Here is a tiny trained network, its code and every weight. The questions are about switching its units off for an input and a class, where a switched-off unit gives its printed mean instead of its output.

import numpy as np


def w(rows, s, z=0):
    codes = np.array(rows[::2]) - 128.0
    scale = np.full(codes.shape[1], s)
    scale[-1] = z or s
    return codes * scale


def f(y):
    return np.maximum(y, 0)


def log_softmax(a):
    a = a - a.max(-1, keepdims=True)
    return a - np.log(np.exp(a).sum(-1, keepdims=True))


def net(x, mask):
    res = np.array(x, float).reshape(1, 7) / 4 @ E
    y = f(res @ A[0][:, :-1].T + A[0][:, -1])
    res = res + np.where(mask, y, B[0][:, -1]) @ B[0][:, :-1]
    return log_softmax(res[-1] @ U[:, :-1].T + U[:, -1])


A, B = {}, {}
E = w([
[89,107,56,232,115,151,196,100,144,163,153],'x0',
[83,68,101,55,149,133,112,126,141,81,163],'x1',
[209,252,126,130,153,84,165,186,139,27,121],'x2',
[94,141,144,135,63,183,90,127,69,33,92],'x3',
[114,75,168,156,50,119,97,211,98,133,231],'x4',
[201,60,60,111,124,150,205,89,153,187,53],'x5',
[130,111,95,156,135,160,160,205,254,188,65],'x6',
],0.0095)
A[0] = w([
[114,93,83,118,101,154,155,109,122,138,87,82],'neuron 0',
[119,116,94,123,112,141,138,111,117,151,130,141],'neuron 1',
[177,128,92,130,164,125,158,118,198,174,77,118],'neuron 2',
[125,101,127,72,127,116,68,132,149,149,162,54],'neuron 3',
[108,88,169,52,204,64,88,134,101,136,160,170],'neuron 4',
[158,159,74,124,128,123,163,85,110,100,127,115],'neuron 5',
[136,173,190,107,112,136,63,100,67,68,100,165],'neuron 6',
[181,161,122,98,135,102,110,113,118,105,144,75],'neuron 7',
[106,203,167,156,195,93,99,145,184,98,135,167],'neuron 8',
[114,142,117,109,116,155,80,176,53,101,81,63],'neuron 9',
[136,186,172,160,120,128,164,145,78,130,134,190],'neuron 10',
[89,116,100,95,147,147,161,129,133,124,79,66],'neuron 11',
[158,100,122,124,129,159,158,147,213,166,121,1],'neuron 12',
[138,148,206,159,86,72,130,160,74,164,163,95],'neuron 13',
[164,85,157,167,108,129,116,141,98,150,136,82],'neuron 14',
[191,172,161,146,151,68,135,58,63,99,176,96],'neuron 15',
[248,176,169,91,126,126,153,208,156,62,124,168],'neuron 16',
[183,164,57,141,184,105,214,65,96,79,109,136],'neuron 17',
[113,114,106,94,149,133,119,106,111,171,189,130],'neuron 18',
[182,139,98,102,174,116,182,122,155,192,79,154],'neuron 19',
[177,140,155,96,122,122,146,153,120,97,111,89],'neuron 20',
],0.013,0.0055)
B[0] = w([
[186,159,170,151,100,104,169,184,161,115,192,167],'neuron 0',
[152,189,129,79,123,141,159,159,126,71,113,156],'neuron 1',
[225,150,86,160,160,85,221,43,109,189,64,225],'neuron 2',
[87,178,189,114,98,136,126,132,140,28,176,162],'neuron 3',
[98,104,205,159,57,198,109,131,166,17,135,198],'neuron 4',
[128,178,188,189,18,207,170,148,180,124,134,179],'neuron 5',
[185,4,162,80,191,105,40,90,120,47,37,229],'neuron 6',
[146,134,157,76,140,123,135,118,162,98,65,170],'neuron 7',
[53,239,193,142,85,157,133,206,176,183,171,213],'neuron 8',
[113,37,122,134,173,118,103,67,128,104,93,175],'neuron 9',
[96,62,134,59,118,116,101,158,158,77,102,196],'neuron 10',
[141,204,170,147,82,137,151,169,143,128,150,159],'neuron 11',
[129,86,153,157,194,112,177,74,91,136,57,182],'neuron 12',
[102,182,64,168,69,228,56,203,163,162,199,197],'neuron 13',
[78,137,121,129,127,147,113,211,112,123,138,157],'neuron 14',
[182,80,166,36,180,55,178,84,112,104,20,211],'neuron 15',
[66,166,179,12,108,3,110,245,192,128,190,251],'neuron 16',
[130,204,81,167,80,190,171,211,1,131,255,233],'neuron 17',
[150,130,226,107,90,110,128,174,136,66,72,170],'neuron 18',
[166,104,94,203,224,134,196,66,110,116,84,229],'neuron 19',
[112,114,142,57,124,84,93,137,150,145,117,170],'neuron 20',
],0.0081,0.019)
U = w([
[116,165,127,187,71,255,148,164,108,102,187,177],'0',
[194,154,91,108,157,65,202,123,121,187,96,134],'1',
[115,64,76,122,128,173,11,130,74,122,129,2],'2',
[83,104,84,107,124,21,93,133,133,110,166,63],'3',
[164,64,169,80,139,110,108,46,116,38,78,170],'4',
[68,143,175,58,93,92,90,186,154,73,148,185],'5',
[120,147,38,105,126,84,70,65,161,139,184,51],'6',
[61,164,119,177,150,178,126,129,182,160,108,118],'7',
],0.0089,0.0051)

Each question gives the input, the list of numbers given to net, and the class t.
The units are the neurons (one row each of A and B). Each row of codes is followed by its name. A weight is (code - 128) times the scale printed after its matrix; where a second scale follows, it is the last column's (A, B and U).
mask holds one flag per neuron, in row order. A switched-off neuron (its flag False) gives its mean, the last column of its row in B, instead of its output. The means were averaged over made-up inputs and are rounded, as every weight is.
A unit's drop is (log p(t) with every unit on - log p(t) with that unit switched off) / (log p(t) with every unit on - log p(t) with every unit switched off).
The circuit of an input: a set's keep is (log p(t) with only the set's units on - log p(t) with every unit switched off) / (log p(t) with every unit on - log p(t) with every unit switched off). Starting from the 12 units with the biggest drops (on a tie, the unit counted first), units are removed one at a time, each time the one whose removal leaves the highest keep (on an exact tie, the one counted first), for as long as the keep stays at least 0.8.
circuit, biggest first: the units of the circuit, biggest drop first
most important unit: the unit with the biggest drop
k most important neurons: the k neurons with the biggest drops, biggest first
drop of u: that unit's drop, to one decimal
input [1,3,1,-7,6,6,-4], class 0: most important unit -> neuron 6
input [-3,-6,-5,-7,4,-6,-1], class 0: 2 most important neurons -> (neuron 16; neuron 13)
input [0,5,-2,-8,1,3,3], class 1: 2 most important neurons -> (neuron 6; neuron 2)
input [-4,2,-8,-5,3,-7,-8], class 4: 3 most important neurons -> (neuron 16; neuron 6; neuron 8)
input [7,2,-4,4,5,-1,4], class 0: 4 most important neurons -> (neuron 16; neuron 6; neuron 15; neuron 10)
input [-6,-1,-7,2,4,2,-5], class 4: 2 most important neurons -> (neuron 16; neuron 6)
input [7,-6,8,8,-8,3,-6], class 0: 2 most important neurons -> (neuron 17; neuron 5)
input [-2,4,-2,-6,-4,-5,4], class 7: circuit, biggest first -> (neuron 16; neuron 6)
input [0,-2,6,-1,-7,-5,8], class 1: 2 most important neurons -> (neuron 2; neuron 19)
input [5,1,2,0,-5,-8,-6], class 4: 2 most important neurons -> (neuron 15; neuron 16)
input [4,-5,2,5,-3,3,2], class 0: 4 most important neurons -> (neuron 17; neuron 15; neuron 5; neuron 6)
input [2,2,0,4,-2,-1,3], class 0: 2 most important neurons -> (neuron 16; neuron 6)
input [-2,-8,-7,1,5,3,-6], class 2: 2 most important neurons -> (neuron 16; neuron 13)
input [3,-4,1,0,-3,-4,-8], class 4: circuit, biggest first -> (neuron 15)
input [-5,1,2,4,7,8,-5], class 4: 3 most important neurons -> (neuron 6; neuron 8; neuron 17)
input [0,1,-6,6,1,3,7], class 1: drop of neuron 4 -> 0.2
input [-7,-8,-8,5,7,-6,7], class 2: drop of neuron 17 -> 0.1
input [-6,1,-5,-7,7,6,-2], class 0: drop of neuron 6 -> 0.5
